Below are the code and all the weights of a small trained network. Each question names an input and a target symbol and asks about switching units off, where a switched-off unit gives its printed mean instead of its output.

import numpy as np


def w(rows, s, z=0):
    codes = np.array(rows[::2]) - 128.0
    scale = np.full(codes.shape[1], s)
    scale[-1] = z or s
    return codes * scale


def f(y):
    return np.maximum(y, 0)


def softmax(a):
    e = np.exp(a - a.max(-1, keepdims=True))
    return e / e.sum(-1, keepdims=True)


def log_softmax(a):
    a = a - a.max(-1, keepdims=True)
    return a - np.log(np.exp(a).sum(-1, keepdims=True))


def net(x, mask):
    ids = ['αεμπστψ'.index(c) for c in x.split()]
    T = len(ids)
    res = E[ids] + P[:T]
    u = 0
    for l in range(3):
        q, k, v = (res @ M[l].T for M in (Q, K, V))
        z = softmax(np.where(np.tri(T) > 0, q @ k.T / 3**0.5, -1e9)) @ v
        res = res + np.where(mask[u], z, O[l][:, -1]) @ O[l][:, :-1]
        u += 1
        y = f(res @ A[l][:, :-1].T + A[l][:, -1])
        res = res + np.where(mask[u : u + 4], y, B[l][:, -1]) @ B[l][:, :-1]
        u += 4
    return log_softmax(res[-1] @ U[:, :-1].T + U[:, -1])


Q, K, V, O, A, B = {}, {}, {}, {}, {}, {}
E = w([
[86,61,14,90],'α',
[150,28,44,182],'ε',
[186,203,254,144],'μ',
[199,112,112,200],'π',
[156,164,184,19],'σ',
[187,199,186,131],'τ',
[38,229,175,205],'ψ',
],0.011)
P = w([
[190,124,2,119],'0',
[188,128,12,149],'1',
[164,118,26,137],'2',
[158,104,63,143],'3',
[126,88,61,122],'4',
[166,116,102,153],'5',
],0.0061)
Q[0] = w([
[80,88,219,146],'0.h0',
[216,254,93,166],'0.h0',
[141,130,110,22],'0.h0',
],0.0089)
K[0] = w([
[170,199,86,162],'0.h0',
[109,140,181,109],'0.h0',
[194,169,69,2],'0.h0',
],0.01)
V[0] = w([
[112,227,44,87],'0.h0',
[116,3,70,134],'0.h0',
[95,127,188,27],'0.h0',
],0.0062)
O[0] = w([
[170,79,254,133,254],'0.h0',
[130,151,193,154,123],'0.h0',
[162,16,203,144,23],'0.h0',
],0.0082,0.0022)
A[0] = w([
[200,132,98,6,153],'0.n0',
[153,148,196,73,233],'0.n1',
[166,155,53,171,202],'0.n2',
[115,72,108,171,5],'0.n3',
],0.014,0.0025)
B[0] = w([
[42,139,185,155,254],'0.n0',
[183,205,38,129,234],'0.n1',
[125,75,254,99,255],'0.n2',
[199,100,131,102,149],'0.n3',
],0.0091,0.0072)
Q[1] = w([
[8,71,226,5],'1.h0',
[179,2,29,177],'1.h0',
[95,84,151,26],'1.h0',
],0.0075)
K[1] = w([
[119,163,178,153],'1.h0',
[136,189,255,153],'1.h0',
[165,66,231,92],'1.h0',
],0.0069)
V[1] = w([
[88,254,176,60],'1.h0',
[209,181,43,247],'1.h0',
[111,188,161,169],'1.h0',
],0.0085)
O[1] = w([
[146,148,73,120,255],'1.h0',
[84,180,252,86,41],'1.h0',
[109,193,163,76,194],'1.h0',
],0.013,0.005)
A[1] = w([
[198,6,113,60,106],'1.n0',
[187,68,146,123,3],'1.n1',
[57,131,63,121,155],'1.n2',
[88,115,105,126,148],'1.n3',
],0.013,0.0075)
B[1] = w([
[105,226,165,73,255],'1.n0',
[200,164,83,29,168],'1.n1',
[76,132,215,32,185],'1.n2',
[224,2,209,143,145],'1.n3',
],0.0089,0.0076)
Q[2] = w([
[121,23,122,143],'2.h0',
[110,126,94,6],'2.h0',
[255,64,204,182],'2.h0',
],0.0054)
K[2] = w([
[254,161,78,170],'2.h0',
[112,25,102,183],'2.h0',
[11,129,111,139],'2.h0',
],0.005)
V[2] = w([
[189,136,83,194],'2.h0',
[71,100,181,187],'2.h0',
[115,143,254,84],'2.h0',
],0.013)
O[2] = w([
[153,191,194,246,51],'2.h0',
[60,131,52,202,4],'2.h0',
[77,58,179,152,254],'2.h0',
],0.011,0.012)
A[2] = w([
[178,11,139,133,134],'2.n0',
[68,251,223,134,95],'2.n1',
[247,55,1,244,5],'2.n2',
[54,129,145,72,204],'2.n3',
],0.0095,0.012)
B[2] = w([
[144,111,121,121,177],'2.n0',
[214,177,108,254,153],'2.n1',
[104,52,160,190,128],'2.n2',
[83,143,73,229,249],'2.n3',
],0.0087,0.021)
U = w([
[191,48,20,87,34],'α',
[171,86,230,84,2],'ε',
[92,182,201,148,108],'μ',
[206,121,149,130,226],'π',
[108,221,162,1,128],'σ',
[173,184,152,127,216],'τ',
[102,221,63,70,211],'ψ',
],0.0096,0.0039)

Each question gives the input, a string of symbols that net reads in full, and the target symbol t.
The units are the heads (3 rows each of Q, K, V and O) and the neurons (one row each of A and B). Each row of codes is followed by its name. A weight is (code - 128) times the scale printed after its matrix; where a second scale follows, it is the last column's (O, A, B and U).
mask holds one flag per unit, layer by layer, with each layer's heads first. A switched-off unit (its flag False) gives its mean, the last column of its rows in O or B, instead of its output. The means were averaged over made-up inputs and are rounded, as every weight is.
A unit's drop is (log p(t) with every unit on - log p(t) with that unit switched off) / (log p(t) with every unit on - log p(t) with every unit switched off).
The circuit of an input: a set's keep is (log p(t) with only the set's units on - log p(t) with every unit switched off) / (log p(t) with every unit on - log p(t) with every unit switched off). Starting from the 12 units with the biggest drops (on a tie, the unit counted first), units are removed one at a time, each time the one whose removal leaves the highest keep (on an exact tie, the one counted first), for as long as the keep stays at least 0.8.
circuit, biggest first: the units of the circuit, biggest drop first
top k neurons: the k neurons with the biggest drops, biggest first
top k neurons in layer l: the k neurons of layer l with the biggest drops, biggest first
input τ σ π π, target ε: circuit, biggest first	1.h0, 2.h0
input σ τ ψ σ σ, target ψ: circuit, biggest first	0.n1, 0.n2
input σ σ σ σ α τ, target α: circuit, biggest first	0.n0, 2.h0
input ε π σ ε, target σ: circuit, biggest first	1.n0, 0.n0, 0.n3
input τ τ ψ μ σ, target μ: top 2 neurons in layer 1	1.n2, 1.n1
input τ τ σ ε α π, target α: circuit, biggest first	1.n2, 0.n0
input ψ σ τ ψ τ, target ψ: circuit, biggest first	2.h0, 0.n2, 0.n1
input ψ π ε τ μ σ, target μ: circuit, biggest first	0.n0, 2.n3
input σ τ π π ε τ, target ε: top 3 neurons	0.n0, 0.n2, 1.n0
input π π ε τ, target ε: top 4 neurons	0.n2, 1.n0, 0.n1, 0.n0
input σ π μ α σ, target α: top 3 neurons	1.n0, 0.n1, 0.n2
input ε σ ε ε ε, target ε: top 2 neurons	0.n2, 0.n1
input π τ μ μ, target τ: circuit, biggest first	0.n2, 2.n1, 1.h0
input σ τ σ π, target ε: circuit, biggest first	0.n1, 0.n2
input π μ π μ τ σ, target τ: circuit, biggest first	2.n1, 1.h0
input μ α σ ε ψ ε, target ψ: top 2 neurons	1.n0, 0.n0
input ε μ τ ε τ ε, target τ: circuit, biggest first	2.h0, 0.n0
input σ ε ε α, target ε: top 2 neurons in layer 1	1.n1, 1.n3
input τ ψ α σ α ψ, target α: top 4 neurons	0.n1, 0.n0, 1.n2, 1.n0
input τ τ σ π, target σ: top 3 neurons in layer 1	1.n0, 1.n1, 1.n2
input α ψ ε, target ψ: top neuron in layer 1	1.n0
input α μ σ σ α, target σ: top 3 neurons in layer 0	0.n0, 0.n1, 0.n3
input α σ σ σ α σ, target α: top 2 neurons in layer 1	1.n2, 1.n0
input μ μ μ σ ε, target σ: top neuron	1.n0
input σ α σ σ π, target σ: top 2 neurons in layer 2	2.n1, 2.n3
input μ τ σ, target ψ: top neuron	0.n0
